In the rows, 128 means zero.
Each row of numbers stands for one object and depends on some of the facts below. Use the named rows to name the rest.

Facts:
J861: ξ c; Λ J513; ω J29
J165: ξ b; Λ J256; ω J972
J646: ξ a; π 298; ω J972
J42: ω J138
J218: ξ a; π 341; ω J625
J625: ω J29
J983: ξ b; π 288; ω J42
J432: ξ c; π 934; ω J138
J712: ξ c; Λ J128; ω J770
J693: ξ b; ω J649
J513: ξ b; ω J29
J882: ξ a; Λ J110; π 845; ω J625
J125: ξ a; π 918; ω J689
J353: ξ c; π 739; ω J42
J787: ξ a; Λ J617; π 753; ω J649
J37: ξ c; Λ J94, J882; π 662; ω J625
J972: ω J589
J844: ξ a; ω J67
J945: ξ b; Λ J695, J299; π 918; ω J625
J677: ξ b; π 288; ω J29
J884: ξ a; Λ J997, J712; π 341; ω J770
J70: ξ b; Λ J193; π 739; ω J625
J774: ξ c; ω J138
J759: ξ b; Λ J219; ω J257
J193: ξ a; Λ J72; ω J625
J22: ξ b; π 298; ω J18
J379: ξ a; ω J990
J458: ξ a; ω J138
J96: ξ b; π 660; ω J30
J365: ξ a; Λ J470; π 660; ω J67
J675: ξ c; Λ J192; ω J30
J489: ξ a; π 934; ω J230
J482: ξ a; Λ J915; π 918; ω J29
J480: ω J589
J597: ξ b; Λ J412, J404; π 298; ω J480
J192: ξ a; Λ J528; π 341; ω J30
J555: ξ a; Λ J782; π 845; ω J689
J506: ξ a; Λ J457; π 662; ω J564
J897: ξ a; π 753; ω J720
J402: ξ a; Λ J861, J562; π 845; ω J29
J996: ξ b; Λ J482; ω J29
J114: ξ a; Λ J597, J748; π 753; ω J480
J466: ξ a; π 918; ω J257
J43: ξ a; ω J716
J659: ξ c; π 753; ω J689
J364: ξ c; Λ J276; π 298; ω J990
J599: ω J716
J72: ξ a; π 753; ω J625
J887: ξ b; Λ J936; π 660; ω J230
J141: ξ a; Λ J774; π 845; ω J138
J749: ξ b; Λ J489; ω J230
J430: ξ c; π 341; ω J29
J575: ξ b; Λ J763; ω J649
J98: ξ b; π 660; ω J480
J219: ξ b; π 753; ω J257
J680: ξ b; Λ J226, J365, J131; π 753; ω J67
J131: ξ c; Λ J680; π 662; ω J67
J18: ω J67
J368: ξ a; π 918; ω J480
J720: ω J67
J909: ξ a; ω J649
J815: ξ a; Λ J125; π 341; ω J689
J478: ξ a; π 288; ω J689
J976: ξ a; ω J257
J369: ξ c; ω J18
J586: ξ c; Λ J325; π 739; ω J599
J396: ξ c; π 660; ω J972
J124: ξ b; Λ J201, J774, J955; π 739; ω J138
J493: ξ a; Λ J379; π 753; ω J990
J94: ξ c; Λ J32; ω J625
J695: ξ b; Λ J32; ω J625
J412: ξ a; π 662; ω J480
J404: ξ b; Λ J859; π 341; ω J480
J724: ξ a; π 845; ω J770
J915: ξ a; Λ J430; π 753; ω J29
J617: ξ b; Λ J51, J909; π 341; ω J649
J515: ξ a; Λ J749; ω J230
J562: ξ a; π 660; ω J29
J813: ξ b; Λ J127; π 298; ω J42
J32: ξ b; ω J625
J110: ξ a; Λ J72; π 288; ω J625
J821: ξ a; Λ J483, J22; π 934; ω J18
J602: ξ b; Λ J824; π 918; ω J138
J483: ξ a; π 753; ω J18
J230: ω J138
J173: ξ a; π 660; ω J138
J276: ξ a; π 660; ω J990
J201: ξ c; Λ J432; π 298; ω J138
J867: ξ a; Λ J815; π 934; ω J689
J967: ξ b; Λ J555; ω J689
J568: ξ b; Λ J483, J11, J899; ω J18
J748: ξ a; Λ J859; π 934; ω J480
J325: ξ a; ω J599
J824: ξ b; Λ J955; ω J138
J107: ξ b; Λ J321; π 660; ω J589
J251: ξ a; Λ J457; π 660; ω J564
J859: ξ c; ω J480
J11: ξ c; π 662; ω J18
J335: ξ c; Λ J96; π 918; ω J30
J321: ξ c; π 288; ω J589
J312: ξ a; π 660; ω J716
J740: ξ b; Λ J777; π 662; ω J649
J936: ξ a; Λ J515, J489; π 753; ω J230
J464: ξ a; π 934; ω J257
J51: ξ c; Λ J926; π 298; ω J649
J405: ξ b; π 288; ω J67
J223: ξ a; Λ J98; ω J480
J129: ξ b; Λ J601; π 934; ω J30
J359: ξ b; Λ J335; π 845; ω J30
J330: ξ a; ω J42
J338: ξ c; Λ J646; π 934; ω J972
J299: ξ a; ω J625
J347: ξ a; Λ J22; ω J18
J950: ξ b; π 341; ω J42
J257: ω J138
J776: ξ b; Λ J127, J330; π 660; ω J42
J454: ξ b; π 298; ω J720
J601: ξ b; Λ J359; π 739; ω J30
J435: ξ b; Λ J43; π 845; ω J716
J854: ξ c; π 298; ω J689
J649: ω J589
J997: ξ a; Λ J884, J712; π 918; ω J770
J528: ξ a; π 298; ω J30
J926: ξ b; π 918; ω J649
J417: ξ b; π 753; ω J30
J689: ω J589
J770: ω J716
J588: ξ a; π 739; ω J29
J855: ξ b; Λ J749, J936; π 341; ω J230
J777: ξ b; ω J649
J127: ξ a; π 934; ω J42
J442: ξ b; π 288; ω J480
J666: ξ c; Λ J950; π 662; ω J42
J639: ξ a; π 753; ω J42
J768: ω J564
J256: ξ b; Λ J209; π 739; ω J972
J390: ξ a; π 298; ω J770
J17: ξ c; π 660; ω J649
J457: ξ c; Λ J251; ω J564
J209: ξ b; Λ J338; ω J972
J741: ξ c; π 288; ω J599
J9: ξ c; π 660; ω J599
J527: ξ b; ω J29
J751: ξ c; Λ J165; π 845; ω J972
J899: ξ b; Λ J369; π 341; ω J18
J226: ξ a; Λ J365; π 739; ω J67
J304: ξ b; Λ J859; π 739; ω J480
J763: ξ b; Λ J787; π 934; ω J649
J792: ξ c; Λ J813; π 918; ω J42
J955: ξ b; π 288; ω J138
J28: ξ a; π 934; ω J990
J212: ξ c; π 288; ω J716
J30: ω J564
J429: ξ c; Λ J597; π 845; ω J480
J782: ξ b; Λ J555; π 660; ω J689
J128: ξ a; Λ J997; π 753; ω J770
J590: ξ b; Λ J996; π 662; ω J29
J470: ξ a; π 298; ω J67
J363: ξ a; Λ J617; π 845; ω J649

Known rows:
J950: [115 175 154  99  90 173 151 131 119 144 125 135 135 172 186 131 137 155
 129 186 146 115 110 102 137  98 132 152 113  78 108 128 149 156 118 199
 108 162  99 183 159 117 122 173 159  96 104 144 133]
J201: [125 165 164 189 162 156  89 168 113  99 121  80 108 151 158 132 132 126
 130 173 148 133  73  86 151 117 179 136  75  96 136 115 177  92 102 178
 162 154 102  96 158 121  99 163 145 138 117 164 163]
J442: [141 221 162  43  58 224  64 136 187 129 138 125 100 114 101 112 122 133
  76 168  71 132 107  89 194 105 110 104 112  81 125 163 125 166  93 161
  67 130  93 162 118  68 135 144 160  72 172 159  87]
J588: [151 139 141 169 157 123 151 159 113 100 132 121 132 136 138 111 125 127
 133 141 140 125  88  96 113 144 144  90  98 149 120 155 133 118 111 132
 114 138 144 127 126 178 141 152 140 137 133 119 151]
J17: [167 176 128 130 129 152  97  98 138 157  98 154 176  98  81 115 100 102
 115 137  83 119 113 123 164  94 134 145 115 115 179 206  97 168 106 100
 120 123 169 131  93 127 127 122 147  81 161 199 109]
J599: [153 149 190 179 183  82 118 159  95  96 169 154 125 150 135 157 126 151
 126 102 131 179 124 121 108 159 160 139 118 134 101 158 134 117  83  93
 116 110 139  85  81 133 155  98 112 163 156 157 180]
J748: [171 179 114  92 134 162  53 200 159 105 138  88  47  72  48  46 121 119
 103 135 107  95 161 118  77 134 151  66 114 132 100 223 109 192 121 109
  69  97 115  84  87 218 179 171 133 135 168 153 121]
J94: [115 172 121 150 129 147 153 139  93 133 161 177 142 177 163 115 146 148
 127 129 114 131  79  73 136 135  97 122 108 113 115 147 123 116 107 106
  95 145 137 163 115 136 152 138 163 114 144 107 123]
J763: [184 146 126  61  95 208 102  80 243 101  85  97 221  99  84 139  62  87
 179 195 101 188 136 123 173 117  99 140 176 101 191 192 110 189 149 191
 105 172 193 175 118 139 135 126 164  42 114 202  94]
J429: [135 213 117  81 104 207  27 176 132 133 153 133  27  94  51  63 137 134
  94 134 107 105 157 128  96 132 124 116 140  89 120 218 109 172 113 134
 101 101 128  80 102 163 179 153 155 135 177 166  86]
J226: [153 138 140 166 154 122 152 151 119 102 129 118 138 132 138 112 125 134
 132 140 142 125  88  97 120 140 151  95  93 149 114 155 135 126 107 130
 112 132 145 128 120 175 143 147 135 127 134 124 146]
J321: [150 188 148 109  86 144 104  97 164 132 130 119 130  90 108  99 116 126
  74 137 113 136  90 108 179 123 147 128 116 108 149 181 120 180 106 113
  98 118 108 121  74  70 138 131 119 100 177 177 127]
J141: [131 155 186 221 166 163  89 171  79  89 119 117  96 134 139 121 115 129
 110 156 132 128  66 122 139 127 176 112  79 118 169 114 162  62  93 159
 184 146 108  76 168 123  98 151 154 165 134 156 154]
J562: [148 134 168 173 117 108 161 138  98 129 124 145 127 134 143 110 132 147
  99 139 143 117  82 128 115 134 157  98  98 151 110 154 124 138 102 144
 116 126 126 137 114 140 139 146 126 135 136 147 159]
J379: [147 142 160 172 119 113 147 136 117 121 128 131 125 132 137 111 123 138
 109 136 148 122  82 115 124 141 154 104 102 151 105 155 127 145 103 138
 123 127 130 122 107 143 139 147 128 131 154 148 144]
J299: [135 150 145 181 120 116 170 134  96 131 153 154 139 156 150 112 134 145
 113 119 137 120  73  86 123 142 130  97  97 151 101 148 119 131 105 105
 109 135 129 146 107 149 143 136 141 128 160 115 142]
J945: [ 98 207 128 100 114 221 139 139  92 136 154 194 142 178 168 124 135 154
 141 152  89 128 105  76 153 105  68 142 131  66 160 131 131 108 109 128
 100 167 128 184 162 123 140 148 211 104 134  87  89]
J173: [138 134 162 179 129 122 158 153  82 114 130 163 127 147 154 108 138 146
 119 139 134 121  86 127 109 139 138  98 109 141 127 145 128 116 104 140
 119 142 124 134 124 148 136 147 145 143 127 136 164]
J859: [160 192 128  68  89 150  58 159 153 157 130 102  32  88  66  68 149 139
  80 145 138  81 157 132  93 113 166 118 109 116  58 226 112 229 117 161
  75  81 113 100  89 172 170 172 111 113 171 192 110]
J527: [122 186 147  87 110 191 136 131 123 133 123 140 135 163 170 131 135 150
 135 178 131 117 110  97 150  98 123 152 120  78 129 135 148 143 121 182
 106 157 119 168 158 124 129 165 171  94 117 131 110]
J770: [154 147 188 179 189  81 115 165  96  97 171 156 130 151 132 157 127 155
 126 102 133 178 126 122 111 159 160 145 119 136 101 160 137 118  84  92
 120 111 136  84  78 132 155  98 111 163 157 154 183]

Name these rows:
No name comes twice in this set of rows, the named rows included.
[129 157 152 144 110 126 138 131 112 135 134 141 128 151 157 117 140 144
 116 152 150 125  88 103 130 129 145 132 104 116 102 148 137 145 112 158
 112 139 121 141 115 118 130 154 136 119 128 151 151]  J430
[114 175  89 148 171 171 152 161  89 107 168 178 154 173 152 118 138 138
 160 122  89 136  88  49 130 138  80 110 106 105 141 150 125  80 110  81
  90 149 171 155 135 177 161 137 184 112 135  68 104]  J37
[137 180 156  76  96 177 151 123 124 149 108 145 142 153 171 136 138 152
 112 182 136 105 111 113 151  91 136 151 108  94 118 143 143 156 116 187
  94 148 114 187 152 116 130 165 152  82 112 145 120]  J96
[116 182 151 101 103 186 146 139 110 138 126 144 141 177 188 134 141 154
 135 181 135 115 105  92 147 103 119 148 112  79 118 122 149 132 118 185
 108 165 115 182 165 130 123 170 169  95 110 130 123]  J749
[190 165 172 170 190  86  82 122 136 132 149 154 165 109  66 156  90 110
 124  87  91 173 137 123 141 133 164 164 119 141 144 199 104 158  74  46
 131  92 169  78  51 132 146  75 113 132 193 204 145]  J649
[126 181 152  89  97 173 148 122 130 146 120 126 137 164 174 135 135 150
 127 179 148 110 107  96 150  98 138 155 110  90 107 136 146 158 121 195
 105 156 113 179 161 120 128 168 155  88 115 144 120]  J513
[107 180 137 106 111 193 134 140 134 129 140 115 132 179 182 129 131 146
 157 182 145 127 108  68 143 112 118 149 118  73 112 118 157 142 129 181
 120 174 104 171 162 133 124 174 176 105 115 131 124]  J813
[176 154 156  68  50 200 111  59 221 144  84 126 196 109  86 150  73 110
 145 183 125 172 123 159 176 119 109 164 183 103 171 191 101 211 139 218
 135 153 187 172 120  95 135 121 150  49 133 228  79]  J926
[155 204 126  84 111 200  96  89 164 167  94 137 183 119  96 132  96 103
 128 161  87 116 129 101 183  70 118 172 122  81 181 188 114 190 117 128
 120 141 151 164 129 123 114 143 170  53 161 188  73]  J693
[109 182 146  96 113 202 129 147 104 119 132 155 133 173 175 129 142 144
 146 181 124 122 115  97 141 106 103 145 125  68 139 125 144 123 122 178
 111 175 117 168 173 136 125 165 188 106 106 119 116]  J759

Now the same objects, written a new way:
Some objects and their rows:
J165: [136 120 137 193 143 132 120  98  88 112 129  93 113 124  93 150 176 103
  90  94 113 149 138 159 174 127 153 146]
J751: [130 161 141 172  99 131  86 166 140 104 140 116 125 166  97  81 183 148
  68  91 126  90 124 114 163  92 153 193]
J43: [147  95  98  72  93  85 162 129 139 137 115 129 140 140 135 171  76 151
 132 151 113 127 152 132 107 141  81 107]
J321: [106 206 153 198 136 135 121 151 149 119 114 147  87 164 161 111  97 137
  71 104 145  97  69  89 187 103 128 125]
J824: [133 134 142 137 168 149 132 118 106 130 143  99 132  98 135 120 168  61
 145 125 136 143 107 128 128 159 159 136]
J777: [171 156 156 183 164 101 135 110  76 123 109 101  97 133 121 168 162  84
  79 142 132 146 141 113 173 129 138 137]
J22: [136 159 142 151 158 136 138  96 109 132 144 110 112 109 159 160 134  82
 122 135 127 150  89 114 168 158 151 103]
J768: [137 121 122 127 121 127 130 126 133 125 118 125 128 120 133 121 125 122
 131 134 125 131 129 125 123 134 135 124]
J9: [130 196 137 126 122 140 109 180 135 112 165 123 156 153 153  95 170 120
 108 128 131  77  84  96 142 113 154 142]
J458: [125  83 108  76 101 108 140 126 157 152 110 141 135 127 124 128  96 151
 160 139 127 130 152 142  86 132 105  97]
J110: [108  87 118  99 103 103 147 115 170 157 113 159 104 128 140 147  57 170
 160 146 112 144 142 116 117 136 102 100]
J223: [117  72 128 122  78 104  98  92 140 124  93 135 118 128  73 153  89 189
 126 133 109 141 171 185 107  75  92 129]
J201: [105 184 142 153 115 148 116 172 165 123 163 130 128 132 176  87 156 106
 123 123 133  84  52  82 152 124 148 122]
J209: [144 128 142 183 142 120 116 102  91 116 129  95 106 116 102 134 175 104
  86  97 118 153 133 153 180 129 149 152]
J466: [159  67  90  71  93 109 134 136 139 139  96 129 168 132 109 129 111 149
 160 139 129 119 149 140  71 129 103  98]
J230: [138 121 115 110 120 135 127 131 144 129 131 130 141 116 143 118 124 108
 141 130 125 131 124 124 112 141 139 114]
J936: [147  65 104  88  62  98 127 129 166 150 122 119 145 131 114 133 100 149
 143 142 105 131 140 138  88 133 112  68]
J976: [124  71  99  82  99 107 147 126 158 150 108 142 140 122 131 137 103 154
 161 141 114 124 145 136  79 132 100  89]
J276: [132 104 101  73 123 110 146 130 129 141 106 162 140 148 130 157  58 156
 146 143 131 128 158 146  91 111  94  71]
J763: [120 155 169 172 193 130 129 100  67 127 148 133  72 129 104 159 147 127
 113 140 135 151 147 102 182 123 152 165]
J884: [129  91  99  71  95 100 153 140 141 132 138 137 144 129 146 160 105 151
 139 159 107 131 178 143  83 135  84 129]

Rows to name:
No name comes twice in this set of rows, the named rows included.
[ 96 144 161 133 174 163 132 102  95 119 185 130 109 102 136 124 144 119
 161 132 128 155 128 110 154 149 167 172]  J129
[130 166 135 125 196 148 144 116  81 120 138 119 149 112 152 142 140  68
 128 134 140 139  98 144 145 154 150 127]  J96
[148 117 149 132 133 139  94 110 100 122 185  94 166 102  97 129 196  84
 137 134 102 154 122 134 122 154 192 147]  J887
[ 78  93 122  97 113 108 121  96 144 129 106 158  97 134 101 180  39 199
 139 140 106 131 151 170 140  77  92 128]  J748
[115 187 138 169 129 140 103 173 115 109 156 135 137 171 139 105 162 147
  81  99 139  91 110 115 164  83 136 154]  J396
[125 190 161 195 130 117 122 165 123 114 149 144  70 172 139 103 157 147
  81 129 157  92  97  61 174  93 134 135]  J51
[144  75 126 117 117  94 130 120 116 136  81 153  91 148  80 137 110 213
 132 138 140 134 217 114  98  90  92 156]  J363
[138 189 155 177 145 119 112 169 104 112 140 141 102 179 120 110 188 150
  74 139 148  84 113  84 164  84 144 148]  J17
[138 191 133 204  99 151 109 161 134 105 148 119 133 171 159  90 169 142
  67  82 155  89  97 113 158 106 122 133]  J659
[101 197 157 131 134 169  90 172 159 130 145 159 131 152 137  60 143 134
 139 125 138  99  84  88 127 126 186 148]  J666
[169  82  87  67  78  99 149 133 126 120 115 119 178 131 121 152 109 162
 140 153 133 120 163 142  89 133  87 129]  J997
[142  89 116 116 120  75 156 121 118 149  71 151  94 160 108 164  82 167
 113 142 141 128 187 120 107  92  69  91]  J909
[157  79  97  84  74 100 152 118 142 137 119 122 133 122 140 154 108 158
 140 157 121 130 157 128 101 137  81 113]  J128
[100 143 158 165 155 151  98  92  85 100 146 116 111 102  97 152 153 118
 114 127 121 147 144 162 155 116 141 199]  J304

The same objects again, as new rows of numbers:
Known rows:
J675: [152 144 141 151 152 120 130 104 146 104 153 116 122 125  85 146 170  86
 168 111 120 142 165 132  93 159 136 154 112]
J70: [157  82 100 108 145 131 121  97 132 187 148 122 171  97 150 187 141  84
  51  98 117 156 125  42  61 191 123  79 100]
J759: [150 101 117 118 133 161 114 161 138 160 173 102 215 109 156 171 126 121
  67  77 126 139 113 135  44 153 123 115 114]
J347: [130 148 132 155 161  99 128 147 143 105 139 126 119 136 105 145 172  93
 170 135 117 118 180 121 118 134 143 127 121]
J680: [127  60  99 110 141 133 145  93 135 184 165 109 171 112 151 163 131 120
  33  88 129 154 105  74  86 128 138  81 115]
J165: [121  77 106 118 141 145 125  97 149 143 178 115 157  93 172 171 118 112
  64 108 123 162  88 137  79 160 129 103 128]
J107: [123  80 113 125 152 133 115 132 154 172 175 105 171  93 199 172 105  90
  82 104 115 139  89 141  43 150 126  97 140]
J586: [144 133 127 154 161  79 141 131 133 135 141 119 106 138 130 125 162  79
 152 114 128 137 150  92  88 116 136 127 122]
J787: [ 93 109 125 167 163  83 126 108 156  96 151 111  71 143 103 138 153 110
 133 128 117 113 164 135 126  74 155 130 141]
J338: [124 121 134 162 149 101 131 101 158  78 155 106 102 123 107 127 157 106
 127 130 120 154 130 148 110 130 133 160 133]
J945: [148  60 101 106 150 130 132  79 135 195 152 114 183 107 138 185 137  92
  52  93 113 162 144  42  69 178 127  71 100]
J983: [141  91 110 111 131 150 143 156 131 154 171 110 203 117 184 157 134 121
  88  72 133 149  75 149  96 158 149 104 118]
J312: [122 139 126 157 157 108 144 143 150  93 127 120 133 128 125 133 171  88
 159 135 111 107 160 138 143 125 159 151 131]
J844: [123 131 127 155 155 103 133 145 147  91 129 122 124 132 108 135 173 102
 143 129 117 114 162 124 140 120 157 134 126]
J442: [119  65 109 118 141 122 123 108 151 150 181 117 146  98 191 170 119 108
  73  99 122 156  64 152  94 168 134  83 137]
J138: [175 168 135 152 145 161 144 136 125 149 146 112 197 126 129  86 178 137
 198  66 144 152 140 202 129  52 131  73 166]
J405: [139  74 104 111 138 134 137 129 140 162 165 115 184 102 188 169 135 110
  70  86 123 153  84 120 103 178 134  78 124]
J464: [125 145 128 163 147 108 131 168 137  87 138 121 135 147 105 127 174 120
 151 114 129 119 159 150 136 115 163 151 124]
J299: [129 102 113 151 150 100 150 110 150  87 107 128 117 122  99 136 189  97
 112 137 106 129 168  72 183 153 160 136 117]
J42: [175 173 135 152 145 162 144 139 124 151 144 111 193 130 125  81 176 138
 200  64 145 149 138 202 127  48 129  80 170]
J454: [137  63 103 111 137 134 131 111 136 170 163 112 170 105 163 163 135 109
  50  84 128 151  94 102  90 145 135  78 123]

Name these rows:
No name comes twice in this set of rows, the named rows included.
[129  62  94 109 131 145 150  95 138 154 161 111 162 101 164 155 138 115
  39  92 127 163  84  99 125 153 148  87 121]  J22
[124 146 129 164 149 107 136 183 141  83 136 111 153 147 117 119 170 124
 153 124 123 101 160 137 127 100 145 155 124]  J515
[111  47  95 127 138 117 136 124 151 146 163 101 165  96 213 139 112 119
  28 123 123 164  53 119  95 130 126 103 146]  J777
[120  91 129 163 146  90 135 127 169  73 147  99  99 123 127 120 157 101
 115 112 112 132  98 163 153 122 143 147 154]  J321
[118 135 127 164 149 101 139 163 139 100 143  99 146 156  82 122 166 134
 137 117 124 100 175 105 120  67 145 154 124]  J936
[102 128 132 164 155  86 127 141 158  78 148 122  92 130 130 138 164 106
 161 132 112 112 137 166 149 130 148 138 142]  J478
[137 106 123 149 142 112 156 111 151  87 134 105 122 126 111 116 176  93
 117 116 121 146 122 113 152 129 158 147 126]  J369
[133  67 102 117 124 164 135 117 140 139 169  90 203 118 134 150 133 146
  13  73 130 139 103 115  96  98 147 122 119]  J219
[118 101 132 163 157  90 137  96 157 107 162  96  88 139  98 129 149  99
 114 113 121 134 143 123 104  83 139 141 137]  J659
[110 145 122 154 167  81 150  96 128 129 151 139  85 156  98 148 168  90
 191 127 135 136 188 107 119 115 166 102 105]  J493

